Below are the code and all the weights of a small trained network. Each question names an input and a class and asks about switching units off, where a switched-off unit gives its printed mean instead of its output.

import numpy as np


def w(rows, s, z=0):
    codes = np.array(rows[::2]) - 128.0
    scale = np.full(codes.shape[1], s)
    scale[-1] = z or s
    return codes * scale


def norm(h):
    return h / np.sqrt((h * h).mean(-1, keepdims=True) + 1e-5)


def f(y):
    return y / 2 * (1 + np.tanh(0.7978845608 * (y + 0.044715 * y**3)))


def log_softmax(a):
    a = a - a.max(-1, keepdims=True)
    return a - np.log(np.exp(a).sum(-1, keepdims=True))


def net(x, mask):
    res = np.array(x, float).reshape(1, 8) / 4 @ E
    u = 0
    for l in range(3):
        y = f(norm(res) @ A[l][:, :-1].T + A[l][:, -1])
        res = res + np.where(mask[u : u + 5], y, B[l][:, -1]) @ B[l][:, :-1]
        u += 5
    return log_softmax(norm(res)[-1] @ U[:, :-1].T + U[:, -1])


A, B = {}, {}
E = w([
[166,83,155,116,131,171],'x0',
[134,117,74,96,235,101],'x1',
[100,72,108,215,91,125],'x2',
[110,124,6,159,149,139],'x3',
[202,172,63,95,81,160],'x4',
[61,149,125,80,68,109],'x5',
[99,215,28,219,151,114],'x6',
[47,104,128,105,182,252],'x7',
],0.0041)
A[0] = w([
[145,147,161,114,65,55,2],'L0N1',
[108,128,118,155,220,197,163],'L0N2',
[67,2,91,157,104,122,27],'L0N3',
[193,100,104,69,154,154,94],'L0N4',
[123,72,168,73,136,102,145],'L0N5',
],0.0078,0.0024)
B[0] = w([
[185,1,114,180,43,47,184],'L0N1',
[169,137,183,112,63,34,252],'L0N2',
[161,121,155,190,226,190,181],'L0N3',
[106,169,148,40,134,125,195],'L0N4',
[127,213,49,87,53,168,221],'L0N5',
],0.0052,0.0024)
A[1] = w([
[126,110,201,207,110,123,5],'L1N1',
[135,188,2,181,84,143,54],'L1N2',
[101,78,81,202,140,53,123],'L1N3',
[243,151,188,138,125,51,71],'L1N4',
[124,82,124,218,220,145,96],'L1N5',
],0.0063,0.0011)
B[1] = w([
[122,118,4,76,182,90,172],'L1N1',
[193,225,138,244,127,133,254],'L1N2',
[126,92,162,91,35,183,217],'L1N3',
[63,25,142,162,150,55,253],'L1N4',
[61,62,49,161,158,253,172],'L1N5',
],0.0058,0.0026)
A[2] = w([
[131,106,64,194,175,89,148],'L2N1',
[159,81,215,51,97,212,88],'L2N2',
[1,176,166,139,111,101,1],'L2N3',
[140,173,120,221,32,142,88],'L2N4',
[189,130,74,37,223,51,34],'L2N5',
],0.0059,0.00095)
B[2] = w([
[195,109,226,54,170,163,198],'L2N1',
[131,210,203,181,65,204,240],'L2N2',
[37,128,101,170,254,80,161],'L2N3',
[186,132,129,103,166,113,253],'L2N4',
[133,102,26,29,146,167,189],'L2N5',
],0.0065,0.0027)
U = w([
[112,186,249,100,50,223,203],'0',
[152,168,61,31,139,132,155],'1',
[19,182,135,153,210,126,3],'2',
[160,60,168,147,21,43,127],'3',
[217,233,93,220,147,127,128],'4',
[109,64,110,206,161,244,119],'5',
[134,61,161,129,192,107,129],'6',
],0.014,0.0023)

Each question gives the input, the list of numbers given to net, and the class t.
The units are the neurons (one row each of A and B). Each row of codes is followed by its name. A weight is (code - 128) times the scale printed after its matrix; where a second scale follows, it is the last column's (A, B and U).
mask holds one flag per neuron, layer by layer. A switched-off neuron (its flag False) gives its mean, the last column of its row in B, instead of its output. The means were averaged over made-up inputs and are rounded, as every weight is.
A unit's drop is (log p(t) with every unit on - log p(t) with that unit switched off) / (log p(t) with every unit on - log p(t) with every unit switched off).
The circuit of an input: a set's keep is (log p(t) with only the set's units on - log p(t) with every unit switched off) / (log p(t) with every unit on - log p(t) with every unit switched off). Starting from the 12 units with the biggest drops (on a tie, the unit counted first), units are removed one at a time, each time the one whose removal leaves the highest keep (on an exact tie, the one counted first), for as long as the keep stays at least 0.8.
units of the circuit, in order: the units of the circuit, biggest drop first
most important unit: the unit with the biggest drop
top k neurons: the k neurons with the biggest drops, biggest first
k most important neurons of layer l: the k neurons of layer l with the biggest drops, biggest first
input [3,6,-6,-4,-4,1,8,-3], class 1: most important unit => L2N5
input [5,5,1,7,4,7,3,8], class 4: 2 most important neurons of layer 1 => L1N2; L1N4
input [-3,-8,6,3,0,3,-7,5], class 5: top 4 neurons => L0N3; L0N2; L0N4; L1N3
input [-1,7,7,1,4,-6,0,-4], class 6: top 2 neurons => L0N5; L2N1
input [-7,4,4,5,-8,4,0,6], class 5: top 2 neurons => L1N5; L0N3
input [5,-1,-3,7,7,-5,-7,-7], class 1: units of the circuit, in order => L2N5; L0N4
input [8,4,6,7,3,-1,2,-5], class 5: units of the circuit, in order => L1N5; L0N5
input [3,5,2,6,6,-8,0,2], class 1: units of the circuit, in order => L0N4; L2N5
input [2,4,-5,8,-5,4,-6,6], class 0: units of the circuit, in order => L2N2; L0N2
input [-5,-1,8,2,2,-2,-6,-3], class 5: top 3 neurons => L0N3; L1N5; L0N2
input [7,0,0,1,-7,3,0,-1], class 5: units of the circuit, in order => L0N3; L1N5
input [-3,8,-1,-7,8,-1,6,3], class 1: top 3 neurons => L2N5; L0N5; L0N2
input [-7,-2,7,3,-7,3,3,-1], class 5: units of the circuit, in order => L1N5; L0N3
input [2,5,3,0,-6,-2,-1,-1], class 5: units of the circuit, in order => L1N5
input [-3,5,5,-3,1,-5,1,-6], class 3: top 3 neurons => L1N3; L0N3; L2N3
input [5,5,8,-1,0,8,4,-4], class 5: units of the circuit, in order => L0N3; L1N5
input [-4,-6,-4,-7,-7,2,6,-1], class 2: top 2 neurons => L2N3; L0N2
input [-2,6,-8,-4,-5,-8,-6,2], class 1: top 3 neurons => L2N5; L1N3; L0N5
input [-5,-2,-6,-8,-5,7,2,4], class 2: top 2 neurons => L2N3; L1N3
input [-1,0,-4,2,-2,-7,2,-3], class 6: units of the circuit, in order => L1N4
input [-1,-7,1,8,-8,7,-8,5], class 5: top 2 neurons => L0N3; L0N4
input [8,4,6,-4,-6,-3,-6,2], class 0: 2 most important neurons of layer 2 => L2N2; L2N3
input [3,-5,1,0,-2,6,1,3], class 2: top 2 neurons => L2N3; L1N3
